Where the symbols take the items:
j852: ε>j725, λ>j361, χ>j675
j981: ε>j206, λ>j585, χ>j530
j160: ε>j593, λ>j256, χ>j570
j437: ε>j963, λ>j428, χ>j765
j284: ε>j689, λ>j371, χ>j85
j211: ε>j270, λ>j169, χ>j392
j782: ε>j400, λ>j765, χ>j428
j400: ε>j860, λ>j457, χ>j782
j725: ε>j190, λ>j767, χ>j852
j944: ε>j256, λ>j593, χ>j665
j371: ε>j953, λ>j284, χ>j917
j665: ε>j944, λ>j276, χ>j123
j767: ε>j361, λ>j725, χ>j881
j809: ε>j428, λ>j963, χ>j757
j206: ε>j917, λ>j406, χ>j981
j156: ε>j757, λ>j312, χ>j900
j656: ε>j570, λ>j900, χ>j312
j530: ε>j981, λ>j675, χ>j361
j85: ε>j284, λ>j953, χ>j860
j593: ε>j276, λ>j944, χ>j160
j953: ε>j587, λ>j85, χ>j371
j765: ε>j437, λ>j782, χ>j457
j587: ε>j457, λ>j860, χ>j953
j270: ε>j123, λ>j245, χ>j211
j457: ε>j765, λ>j400, χ>j587
j689: ε>j406, λ>j917, χ>j284
j245: ε>j169, λ>j270, χ>j241
j190: ε>j392, λ>j881, χ>j725
j757: ε>j809, λ>j260, χ>j156
j860: ε>j85, λ>j587, χ>j400
j585: ε>j675, λ>j981, χ>j406
j241: ε>j245, λ>j123, χ>j276
j963: ε>j260, λ>j809, χ>j437
j361: ε>j530, λ>j852, χ>j767
j703: ε>j881, λ>j392, χ>j169
j169: ε>j703, λ>j211, χ>j245
j900: ε>j156, λ>j656, χ>j594
j260: ε>j312, λ>j757, χ>j963
j276: ε>j241, λ>j665, χ>j593
j406: ε>j585, λ>j206, χ>j689
j256: ε>j594, λ>j160, χ>j944
j312: ε>j656, λ>j156, χ>j260
j392: ε>j211, λ>j703, χ>j190
j594: ε>j900, λ>j570, χ>j256
j570: ε>j160, λ>j594, χ>j656
j123: ε>j665, λ>j241, χ>j270
j675: ε>j852, λ>j530, χ>j585
j428: ε>j782, λ>j437, χ>j809
j917: ε>j371, λ>j689, χ>j206
j881: ε>j767, λ>j190, χ>j703

In the rows, 71 means zero.

The rows follow the links: the fewer symbols apart two items are, the more alike their rows tend to be.

Each row is also shifted at random along 8 hidden directions that mean nothing.

Some items, each with a row of numbers:
j881
[  60   65   82   75   68   82   77   72   92   75   88   70   68   71   85   58   56   76   62   66   70   69   61   59   59   64   74   72   70   83   82   83   55   76   67   65   77   68   48   83   91   61   66   72   63   49]
j400
[  69   58   77   72   60   75   67   69   88   80   95   72   65   83   85   56   62   73   64   74   70   65   44   68   69   45   98   81   79   83   80   68   54   65   74   39   57   72   60   78   78   62   71   83   86   71]
j206
[  63   72   62   65   59   70   58   85   59   84   76   77   69   74   73   52   62   71   83   86   66   94   51   66   85   41   81   68   87   98   79   45   70   63   72   55   68   79   63   58   81   84   57   77   87   83]
j593
[  15   82   65   65   88   70   64   79   75   59   70   63   79   63   64   83   59   67   78   67   78   89   85   66   65   65   57   87   77   89   63   74   75   64   69   58   65   76   62   68   78   41   74   63   68   56]
j725
[  55   79   83   71   76   60   88   82   55   69   55   67   80   80   68   80   76   73   68   81   74   88   76   89   82   71   62   66   67   85   60   47   78   82   71   76   63   86   72   76   67   57   73   55   95   95]
j917
[ 110   73   66   69   57   70   51   59   71   83   82   56   58   70   62   58   77   70   75   77   59   61   54   86   55   64   94  107   72   71   77   75   82   56   78   69   43   76   76   74   50   92   88   94   58   66]
j900
[  29   88   70   91   79   83   75   78   60   77   67   72   76   80   60   71   49   85   73   43   67   74   71   69   40   77   86   84   62   78   76   93   78   70   87   76   76   74   76   73   48   30   71   81   81   62]
j656
[  96   62   58   64   80   70   64   73   65   58   72   86   80   64   67   90   75   70   84   83   86   73   89   66   88   66   49   50   73   55   56   55   70   68   64   66   83   60   80   58   80   93   74   68   61   91]
j675
[  51   88   89   69   79   59   73   53   73   79   49   55   71   64   69   73   93   65   71   74   73   98   73   89   77   87   56   81   83   86   68   61   87   70   80   96   50   83   59   69   84   68   59   65   78   55]
j981
[ 106   69   61   61   58   72   62   75   83   86   79   61   60   71   64   56   59   68   81   77   63   69   49   61   78   67   87   76   83   77   86   75   67   58   69   51   62   70   78   57   72   54   57   63  100   78]
j782
[  47   60   73   70   53   78   84   79   69   80   79   78   66   82   80   58   69   72   65   77   59   51   62   62   83   69   86   55   66   61   79   75   66   82   66   72   89   68   85   74   64   96   71   69   82   90]
j757
[  54   75   85   66   68   85   80   67   58   87   90   69   74   94   87   65   51   72   54   83   68   84   60   56   69   44   88   91   80   85   64   67   80   72   82   53   62   65   78   83   59   84   82   81   96   78]
j530
[  44   64   69   86   63   84   70   70   77   90   65   76   69   66   76   54   80   78   82   68   59   64   65   60   82   92   69   38   82   74   83   80   64   75   74  112   99   72   66   53   82   93   45   78   83   66]
j190
[  76   70   83   63   80   63   88   68   75   65   58   63   74   70   75   83   87   65   61   83   74   80   88   77   89   85   48   60   69   76   62   62   78   84   65   88   68   77   72   80   84   79   74   52   67   74]
j852
[  92   74   87   59   76   64   66   48   72   69   74   53   70   72   80   78   93   58   59   91   71   75   77   88   76   67   71  105   79   77   56   64   88   68   73   76   39   78   66   85   66  100   96   84   66   60]
j457
[  53   80   76   71   64   53   90   93   54   69   54   70   73   90   64   71   76   71   62   65   68   77   61   87   79   64   83   71   63   75   78   52   77   82   76   58   60   92   92   78   52   40   68   54   98  100]
j437
[  83   65   81   59   80   55   75   61   96   56   67   66   62   65   69   73   94   66   53   59   77   61   78   85   67   85   61   79   58   61   76   76   67   78   74   78   54   77   75   92   86   70   85   64   25   53]
j392
[  43   67   80   86   90   63   80   83   84   53   68   72   83   74   81   77   78   76   63   58   76   70   82   87   65   72   64   69   64   87   65   73   56   85   74   75   68   92   56   80   78   39   76   70   70   58]
j123
[  55   65   68   65   83   65   72   83   78   61   79   72   72   51   42   83   59   96   83   66   85   85   84   77   44   78   38   60   54   81   66   56   63   74   75   92   67   74   68   64   93   69   75   63   14   94]
j809
[  58   74   78   59   66   81   81   70   82   79   79   62   58   74   75   60   60   66   54   67   66   65   63   55   63   74   79   86   63   66   84   86   76   78   70   64   70   63   81   89   71   67   76   59   56   61]

From each start, follow one symbol. Which item do you reach?
Answer with the item's name.
[ 100   71   71   77   91   75   54   45   77   69   79   70   81   71   71   94   73   77   79   72   85   73   80   75   63   67   65   82   83   68   53   74   70   53   82   70   56   61   64   59   74   72   81   91   79   64]
χ	j656
[  60   59   69   62   84   65   60   59   89   59   76   63   71   62   60   86   89   74   73   71   71   52   87   79   68   86   56   71   69   56   57   77   70   67   74   92   61   71   84   68   75   88   88   73   43   79]
χ	j260
[  69   79   75   41   72   85   76   62   65   85   76   65   61   69   73   69   61   56   58   86   68   86   79   37   78   76   56   83   77   70   70   77   94   74   70   80   79   51   89   79   82  105   74   53   48   63]
ε	j757
[  93   62   73  101   88   63   71   67   82   54   62   92   82   76   78   87   85   85   72   43   84   56   78   91   64   74   74   55   64   62   69   76   49   75   79   69   77   78   61   68   76   39   70   85   74   58]
χ	j963
[  19   84   68   75   84   79   70   72   63   61   65   68   76   62   65   81   66   71   75   66   76   76   89   70   57   82   58   81   66   73   64   85   84   73   70   85   78   67   65   74   66   64   78   73   53   54]
λ	j665
[  77   78   68   80   87   87   60   60   68   75   75   74   79   71   72   79   59   76   80   61   74   77   82   56   61   72   68   75   81   78   62   83   75   60   85   80   79   64   69   57   70   66   69   88   82   57]
ε	j594
[   8   74   65   88   62   62   58   81   51   80   66   76   80   78   73   61   80   81   88   80   65   84   57   92   79   52   88   66   84   93   69   48   70   63   81   73   62   91   60   53   60   76   62   97  106   87]
ε	j406
[ 107   71   85   76   69   88   82   58   70   74   84   77   71   70   86   75   57   73   58   79   80   73   75   57   58   72   67   76   65   65   71   83   73   82   65   70   84   52   53   89   78   87   77   76   54   54]
χ	j245
[  88   62   78   71   91   68   76   70   94   56   70   69   77   70   82   82   82   69   63   66   76   62   89   72   78   77   56   61   74   76   65   82   58   77   68   74   74   74   63   75   90   50   76   62   74   57]
λ	j169
[  71   75   87   65   64   73   96   65   81   92   68   74   61   71   62   63   56   83   61   62   77   87   55   61   59   87   64   57   59   66   93   72   72   81   78   77   75   58   74   75   89   55   52   45   58   79]
χ	j809
[  67   64   56   60   88   79   57   74   86   64   79   67   78   65   71   81   69   63   79   73   67   57   92   49   84   76   56   62   85   74   58   86   68   62   67   76   82   70   83   61   82   72   73   65   78   65]
ε	j944
[  53   86   72   70   67   50   70   81   60   71   56   64   73   67   57   68   67   72   81   72   82  105   60   94   66   55   73   89   69   93   79   45   79   64   74   51   44   87   55   69   73   40   63   64   74   76]
ε	j675
[ 115   60   80   75   64   85   73   56   90   86   97   63   65   74   80   64   58   77   65   77   69   58   54   65   59   73   86   77   75   69   78   86   60   68   71   66   67   60   64   76   78   73   75   80   76   66]
ε	j361
[  72   63   61   74   53   67   65   71   80   79   70   76   62   64   64   60   81   76   83   71   66   56   57   80   77   79   81   59   70   58   86   73   62   67   65   71   77   72   73   63   70   77   60   71   70   80]
λ	j953
